Here is a tiny trained network, its code and every weight. The questions are about switching its units off for an input and a class, where a switched-off unit gives its printed mean instead of its output.

import numpy as np


def w(rows, s, z=0):
    codes = np.array(rows[::2]) - 128.0
    scale = np.full(codes.shape[1], s)
    scale[-1] = z or s
    return codes * scale


def f(y):
    return np.maximum(y, 0)


def log_softmax(a):
    a = a - a.max(-1, keepdims=True)
    return a - np.log(np.exp(a).sum(-1, keepdims=True))


def net(x, mask):
    res = np.array(x, float).reshape(1, 8) / 4 @ E
    y = f(res @ A[0][:, :-1].T + A[0][:, -1])
    res = res + np.where(mask, y, B[0][:, -1]) @ B[0][:, :-1]
    return log_softmax(res[-1] @ U[:, :-1].T + U[:, -1])


A, B = {}, {}
E = w([
[72,170,175,166,30,173,120,124],'x0',
[122,79,196,191,203,224,182,96],'x1',
[53,105,110,155,69,119,67,82],'x2',
[99,154,52,190,132,167,104,123],'x3',
[135,28,134,179,147,112,224,103],'x4',
[102,64,93,121,137,121,131,151],'x5',
[113,100,97,160,175,60,149,254],'x6',
[136,151,132,198,81,132,191,168],'x7',
],0.0072)
A[0] = w([
[140,148,164,186,68,187,210,57,251],'neuron 0',
[91,165,77,188,136,142,61,173,94],'neuron 1',
[159,239,108,124,20,87,128,183,161],'neuron 2',
[168,58,99,152,141,105,200,149,51],'neuron 3',
[198,249,131,146,192,141,120,112,112],'neuron 4',
[135,132,118,111,120,191,99,48,206],'neuron 5',
],0.016,0.0018)
B[0] = w([
[123,115,254,89,88,167,101,105,240],'neuron 0',
[129,116,166,171,82,155,155,101,203],'neuron 1',
[116,114,146,44,95,178,40,62,251],'neuron 2',
[140,172,90,137,190,112,161,163,209],'neuron 3',
[154,127,133,15,182,77,140,136,205],'neuron 4',
[136,145,141,64,97,85,100,157,199],'neuron 5',
],0.013,0.015)
U = w([
[114,118,4,254,89,112,127,120,6],'0',
[150,144,204,194,114,202,235,147,150],'1',
[193,169,63,57,224,55,179,186,125],'2',
[147,128,168,11,68,142,6,55,186],'3',
],0.0061,0.0019)

Each question gives the input, the list of numbers given to net, and the class t.
The units are the neurons (one row each of A and B). Each row of codes is followed by its name. A weight is (code - 128) times the scale printed after its matrix; where a second scale follows, it is the last column's (A, B and U).
mask holds one flag per neuron, in row order. A switched-off neuron (its flag False) gives its mean, the last column of its row in B, instead of its output. The means were averaged over made-up inputs and are rounded, as every weight is.
A unit's drop is (log p(t) with every unit on - log p(t) with that unit switched off) / (log p(t) with every unit on - log p(t) with every unit switched off).
The circuit of an input: a set's keep is (log p(t) with only the set's units on - log p(t) with every unit switched off) / (log p(t) with every unit on - log p(t) with every unit switched off). Starting from all 6 units, units are removed one at a time, each time the one whose removal leaves the highest keep (on an exact tie, the one counted first), for as long as the keep stays at least 0.8.
units of the circuit, in order: the units of the circuit, biggest drop first
top k neurons: the k neurons with the biggest drops, biggest first
drop of u: that unit's drop, to one decimal
input [-6,-2,3,5,6,2,4,6], class 2: units of the circuit, in order	neuron 3
input [4,4,-3,-1,0,4,8,7], class 1: top 2 neurons	neuron 4; neuron 5
input [-3,-1,-3,-1,-4,1,6,-1], class 2: top 2 neurons	neuron 0; neuron 2
input [2,-2,5,7,6,1,8,6], class 0: units of the circuit, in order	neuron 0; neuron 4
input [5,1,7,7,3,-8,5,-5], class 1: units of the circuit, in order	neuron 2; neuron 1
input [1,5,-4,-3,7,4,-8,8], class 1: top 3 neurons	neuron 2; neuron 3; neuron 4
input [0,2,2,-1,-2,2,7,-7], class 0: top 4 neurons	neuron 2; neuron 0; neuron 4; neuron 5
input [-8,5,0,7,-5,1,3,1], class 2: top 3 neurons	neuron 2; neuron 0; neuron 4
input [1,4,5,-5,-4,-2,8,-4], class 1: top 4 neurons	neuron 2; neuron 4; neuron 5; neuron 0
input [3,4,-4,5,8,-2,3,-2], class 1: top 3 neurons	neuron 2; neuron 0; neuron 4
input [-1,8,-8,-4,-1,-8,5,-3], class 2: drop of neuron 0	0.0
input [-7,-7,2,5,7,2,-2,5], class 2: drop of neuron 3	0.1
input [5,5,7,-6,-2,0,8,5], class 1: drop of neuron 4	0.2
input [-7,-5,1,2,1,7,3,8], class 2: units of the circuit, in order	neuron 3
